Here is a tiny trained network, its code and every weight. The questions are about switching its units off for an input and a class, where a switched-off unit gives its printed mean instead of its output.

import numpy as np


def w(rows, s, z=0):
    codes = np.array(rows[::2]) - 128.0
    scale = np.full(codes.shape[1], s)
    scale[-1] = z or s
    return codes * scale


def f(y):
    return np.maximum(y, 0)


def log_softmax(a):
    a = a - a.max(-1, keepdims=True)
    return a - np.log(np.exp(a).sum(-1, keepdims=True))


def net(x, mask):
    res = np.array(x, float).reshape(1, 7) / 4 @ E
    y = f(res @ A[0][:, :-1].T + A[0][:, -1])
    res = res + np.where(mask, y, B[0][:, -1]) @ B[0][:, :-1]
    return log_softmax(res[-1] @ U[:, :-1].T + U[:, -1])


A, B = {}, {}
E = w([
[180,78,75],'x0',
[81,208,2],'x1',
[130,126,129],'x2',
[127,127,129],'x3',
[129,127,128],'x4',
[4,68,102],'x5',
[129,128,126],'x6',
],0.0063)
A[0] = w([
[201,20,74,104],'n1',
[83,153,159,117],'n2',
[83,209,249,137],'n3',
[113,157,88,42],'n4',
[49,84,150,138],'n5',
[116,149,153,255],'n6',
[133,97,174,36],'n7',
[141,85,229,58],'n8',
[147,95,169,101],'n9',
[108,183,85,20],'n10',
[124,193,61,10],'n11',
[175,133,119,131],'n12',
[137,95,174,36],'n13',
[43,62,116,9],'n14',
[91,102,107,77],'n15',
[198,220,122,70],'n16',
[207,179,187,70],'n17',
[131,74,188,37],'n18',
],0.011,0.0064)
B[0] = w([
[3,140,26,198],'n1',
[113,125,75,155],'n2',
[11,134,28,205],'n3',
[161,168,149,142],'n4',
[128,116,206,210],'n5',
[220,54,54,253],'n6',
[144,174,158,142],'n7',
[171,197,148,189],'n8',
[148,159,125,165],'n9',
[128,191,134,148],'n10',
[135,227,180,159],'n11',
[93,108,119,168],'n12',
[136,179,156,143],'n13',
[57,129,223,170],'n14',
[125,138,175,149],'n15',
[72,104,207,187],'n16',
[99,94,215,189],'n17',
[126,195,147,159],'n18',
],0.029,0.0063)
U = w([
[68,102,215,29],'0',
[147,254,129,73],'1',
[122,122,112,254],'2',
[127,126,114,242],'3',
[120,129,110,214],'4',
[60,144,77,10],'5',
[127,119,129,199],'6',
[199,119,128,4],'7',
],0.0084,0.0089)

Each question gives the input, the list of numbers given to net, and the class t.
The units are the neurons (one row each of A and B). Each row of codes is followed by its name. A weight is (code - 128) times the scale printed after its matrix; where a second scale follows, it is the last column's (A, B and U).
mask holds one flag per neuron, in row order. A switched-off neuron (its flag False) gives its mean, the last column of its row in B, instead of its output. The means were averaged over made-up inputs and are rounded, as every weight is.
A unit's drop is (log p(t) with every unit on - log p(t) with that unit switched off) / (log p(t) with every unit on - log p(t) with every unit switched off).
The circuit of an input: a set's keep is (log p(t) with only the set's units on - log p(t) with every unit switched off) / (log p(t) with every unit on - log p(t) with every unit switched off). Starting from the 12 units with the biggest drops (on a tie, the unit counted first), units are removed one at a time, each time the one whose removal leaves the highest keep (on an exact tie, the one counted first), for as long as the keep stays at least 0.8.
circuit, biggest first: the units of the circuit, biggest drop first
most important unit: the unit with the biggest drop
k most important neurons: the k neurons with the biggest drops, biggest first
drop of u: that unit's drop, to one decimal
input [8,-7,-4,-7,-7,8,2], class 0: 3 most important neurons	[n14; n5; n3]
input [1,-2,2,-4,2,-7,-2], class 0: most important unit	n17
input [-8,8,0,-3,-7,-3,1], class 1: 3 most important neurons	[n11; n10; n1]
input [2,-5,-2,-8,7,8,0], class 0: 2 most important neurons	[n14; n5]
input [7,2,2,1,-7,-8,6], class 0: 2 most important neurons	[n16; n17]
input [1,6,3,3,-5,0,-2], class 1: circuit, biggest first	[n11; n10]
input [7,-7,6,3,-3,4,0], class 1: 2 most important neurons	[n8; n18]
input [4,-8,1,6,-3,-8,7], class 0: 2 most important neurons	[n17; n16]
input [-7,-6,3,2,2,-6,-5], class 5: 2 most important neurons	[n3; n5]
input [-3,-3,-7,-6,8,8,-8], class 0: 2 most important neurons	[n14; n5]
input [-4,6,-1,5,-2,-7,6], class 0: 2 most important neurons	[n16; n17]
input [-5,4,-2,6,3,-6,-6], class 0: 3 most important neurons	[n16; n17; n1]
input [8,3,-5,4,-1,4,3], class 5: 2 most important neurons	[n1; n6]
input [-6,6,6,-6,5,-8,8], class 0: most important unit	n16
input [-6,-8,-4,1,-4,-5,-1], class 1: 2 most important neurons	[n8; n18]
input [6,6,3,-5,-1,-3,0], class 1: 4 most important neurons	[n11; n3; n6; n17]
input [-2,2,-7,8,7,-8,2], class 0: 2 most important neurons	[n16; n17]
input [-5,8,-2,5,-7,2,-2], class 1: 2 most important neurons	[n11; n10]
input [4,5,3,-7,6,-7,-1], class 0: drop of n5	-0.1
input [-4,8,-2,7,-3,7,8], class 1: drop of n6	0.0
input [-8,5,7,0,-5,-1,-7], class 5: circuit, biggest first	[n3]
input [8,-6,-5,-1,-7,-4,-4], class 5: drop of n1	1.5
input [8,0,2,-5,-4,2,4], class 5: drop of n6	0.1
